Below are the code and all the weights of a small trained network. Each question names an input and a target symbol and asks about switching units off, where a switched-off unit gives its printed mean instead of its output.

import numpy as np


def w(rows, s, z=0):
    codes = np.array(rows[::2]) - 128.0
    scale = np.full(codes.shape[1], s)
    scale[-1] = z or s
    return codes * scale


def f(y):
    return np.maximum(y, 0)


def softmax(a):
    e = np.exp(a - a.max(-1, keepdims=True))
    return e / e.sum(-1, keepdims=True)


def log_softmax(a):
    a = a - a.max(-1, keepdims=True)
    return a - np.log(np.exp(a).sum(-1, keepdims=True))


def net(x, mask):
    ids = ['αβδεζθξπστφψω'.index(c) for c in x.split()]
    T = len(ids)
    res = E[ids] + P[:T]
    r = res
    for j in range(2):
        rows = slice(3 * j, 3 * j + 3)
        q, k, v = (r @ M[0][rows].T for M in (Q, K, V))
        z = softmax(np.where(np.tri(T) > 0, q @ k.T / 3**0.5, -1e9)) @ v
        o = O[0][rows]
        res = res + np.where(mask[j], z, o[:, -1]) @ o[:, :-1]
    y = f(res @ A[0][:, :-1].T + A[0][:, -1])
    res = res + np.where(mask[2:6], y, B[0][:, -1]) @ B[0][:, :-1]
    return log_softmax(res[-1] @ U[:, :-1].T + U[:, -1])


Q, K, V, O, A, B = {}, {}, {}, {}, {}, {}
E = w([
[62,106,4,95,168,91],'α',
[104,149,135,131,129,111],'β',
[104,44,47,169,148,113],'δ',
[120,206,177,195,19,68],'ε',
[86,170,172,93,152,97],'ζ',
[120,183,139,160,120,105],'θ',
[126,138,153,161,173,137],'ξ',
[185,135,200,200,175,184],'π',
[111,109,140,182,108,119],'σ',
[147,165,106,94,123,154],'τ',
[106,127,113,132,120,159],'φ',
[159,179,160,137,122,127],'ψ',
[185,116,96,216,180,144],'ω',
],0.024)
P = w([
[185,63,200,143,194,155],'0',
[182,115,144,105,199,8],'1',
[91,104,179,135,170,121],'2',
[91,206,144,130,185,185],'3',
[222,166,90,73,125,50],'4',
[104,111,160,152,104,123],'5',
[77,211,154,153,172,186],'6',
[217,178,82,75,166,81],'7',
[114,96,168,181,90,129],'8',
[58,195,155,138,192,196],'9',
[223,192,86,72,202,101],'10',
],0.012)
Q[0] = w([
[143,2,183,32,104,119],'head 1',
[66,138,158,150,114,16],'head 1',
[119,62,160,65,44,97],'head 1',
[29,127,97,169,137,204],'head 2',
[87,214,104,184,129,174],'head 2',
[115,120,120,116,96,56],'head 2',
],0.0079)
K[0] = w([
[239,143,171,149,149,73],'head 1',
[169,82,184,120,109,168],'head 1',
[95,184,61,202,255,120],'head 1',
[100,126,45,156,149,198],'head 2',
[37,105,127,104,27,140],'head 2',
[75,94,67,97,93,115],'head 2',
],0.0075)
V[0] = w([
[254,103,183,140,116,129],'head 1',
[93,66,185,120,95,54],'head 1',
[129,178,57,143,156,37],'head 1',
[205,140,168,192,150,84],'head 2',
[135,151,112,174,200,59],'head 2',
[174,180,184,100,139,144],'head 2',
],0.0091)
O[0] = w([
[152,106,88,110,28,118,152],'head 1',
[70,95,237,194,105,96,121],'head 1',
[208,102,172,156,140,78,137],'head 1',
[113,50,76,137,52,110,242],'head 2',
[195,38,141,60,108,77,254],'head 2',
[68,254,130,3,79,94,172],'head 2',
],0.0076,0.0067)
A[0] = w([
[87,143,66,128,136,93,253],'neuron 1',
[125,153,126,126,126,254,137],'neuron 2',
[154,112,70,164,144,141,63],'neuron 3',
[151,199,169,194,81,97,54],'neuron 4',
],0.0095,0.0031)
B[0] = w([
[184,137,136,141,172,109,254],'neuron 1',
[146,169,21,181,92,127,183],'neuron 2',
[98,176,189,138,121,249,222],'neuron 3',
[171,91,174,152,106,153,228],'neuron 4',
],0.013,0.0046)
U = w([
[169,139,193,118,218,100,26],'α',
[45,167,227,152,65,154,62],'β',
[58,91,132,178,119,56,61],'δ',
[83,68,132,132,97,79,66],'ε',
[31,96,196,127,119,172,193],'ζ',
[29,105,132,195,103,73,227],'θ',
[138,76,156,52,76,209,12],'ξ',
[214,166,78,129,127,70,189],'π',
[97,112,170,66,70,167,28],'σ',
[58,178,73,220,93,83,149],'τ',
[33,206,247,75,131,189,254],'φ',
[106,115,106,105,46,140,28],'ψ',
[248,46,86,114,138,3,194],'ω',
],0.0067,0.0043)

Each question gives the input, a string of symbols that net reads in full, and the target symbol t.
The units are the heads (3 rows each of Q, K, V and O) and the neurons (one row each of A and B). Each row of codes is followed by its name. A weight is (code - 128) times the scale printed after its matrix; where a second scale follows, it is the last column's (O, A, B and U).
mask holds one flag per unit, heads first, then neurons. A switched-off unit (its flag False) gives its mean, the last column of its rows in O or B, instead of its output. The means were averaged over made-up inputs and are rounded, as every weight is.
A unit's drop is (log p(t) with every unit on - log p(t) with that unit switched off) / (log p(t) with every unit on - log p(t) with every unit switched off).
The circuit of an input: a set's keep is (log p(t) with only the set's units on - log p(t) with every unit switched off) / (log p(t) with every unit on - log p(t) with every unit switched off). Starting from all 6 units, units are removed one at a time, each time the one whose removal leaves the highest keep (on an exact tie, the one counted first), for as long as the keep stays at least 0.8.
circuit, biggest first: the units of the circuit, biggest drop first
k most important neurons: the k neurons with the biggest drops, biggest first
heads that matter: for each layer, one digit per head in row order, 1 if its drop is at least 0.15 and else 0, layers parted by /
drop when u is switched off: that unit's drop, to one decimal
input ψ ω ξ π ω β, target ω: circuit, biggest first -> neuron 3; head 1; neuron 1
input τ ε τ ω ψ ζ φ, target τ: heads that matter -> 01
input δ α ω ω, target α: circuit, biggest first -> head 1
input σ ω θ ω ξ ζ ζ δ β τ, target π: heads that matter -> 00
input φ ω φ ψ, target τ: heads that matter -> 11
input ω θ β, target ω: circuit, biggest first -> neuron 3; head 2
input ω φ ζ δ, target ζ: heads that matter -> 01
input τ π ω φ π ω π, target τ: circuit, biggest first -> neuron 2; head 1
input ζ β α ξ, target α: circuit, biggest first -> head 1; head 2
input ω ε φ φ α ω α τ β β ω, target α: circuit, biggest first -> neuron 3; head 1
input ε ζ θ ω ζ ε π, target β: 2 most important neurons -> neuron 4; neuron 1
input ζ δ ω ω α τ θ ε, target ω: circuit, biggest first -> neuron 4; neuron 3
input ξ ψ ξ θ ω ω ω ζ, target ω: circuit, biggest first -> neuron 3; head 1
input ω δ ξ, target ω: circuit, biggest first -> head 2
input ζ α ω ω ω ψ, target ω: heads that matter -> 10
input π β α β, target α: circuit, biggest first -> head 1; head 2
input α α β, target α: circuit, biggest first -> head 2; head 1
input ω α θ, target ω: circuit, biggest first -> head 2; neuron 3
input ω θ τ, target ω: circuit, biggest first -> neuron 3; head 1
input ω σ θ, target ω: circuit, biggest first -> neuron 3; head 2
input ξ δ τ ω θ φ ω φ ω ξ, target τ: most important neuron -> neuron 2
input τ ω ω π, target π: 2 most important neurons -> neuron 2; neuron 3
input δ β ω τ, target π: heads that matter -> 10
input ζ ω δ τ α δ θ ε, target ω: 2 most important neurons -> neuron 3; neuron 4
input α θ π π ζ α ξ, target α: heads that matter -> 11
input θ θ ζ δ, target ζ: drop when neuron 3 is switched off -> 0.8
input ω ω ψ β ψ α θ, target α: drop when head 2 is switched off -> 0.3
input θ π τ σ φ σ δ ω φ θ, target τ: drop when neuron 3 is switched off -> 0.2
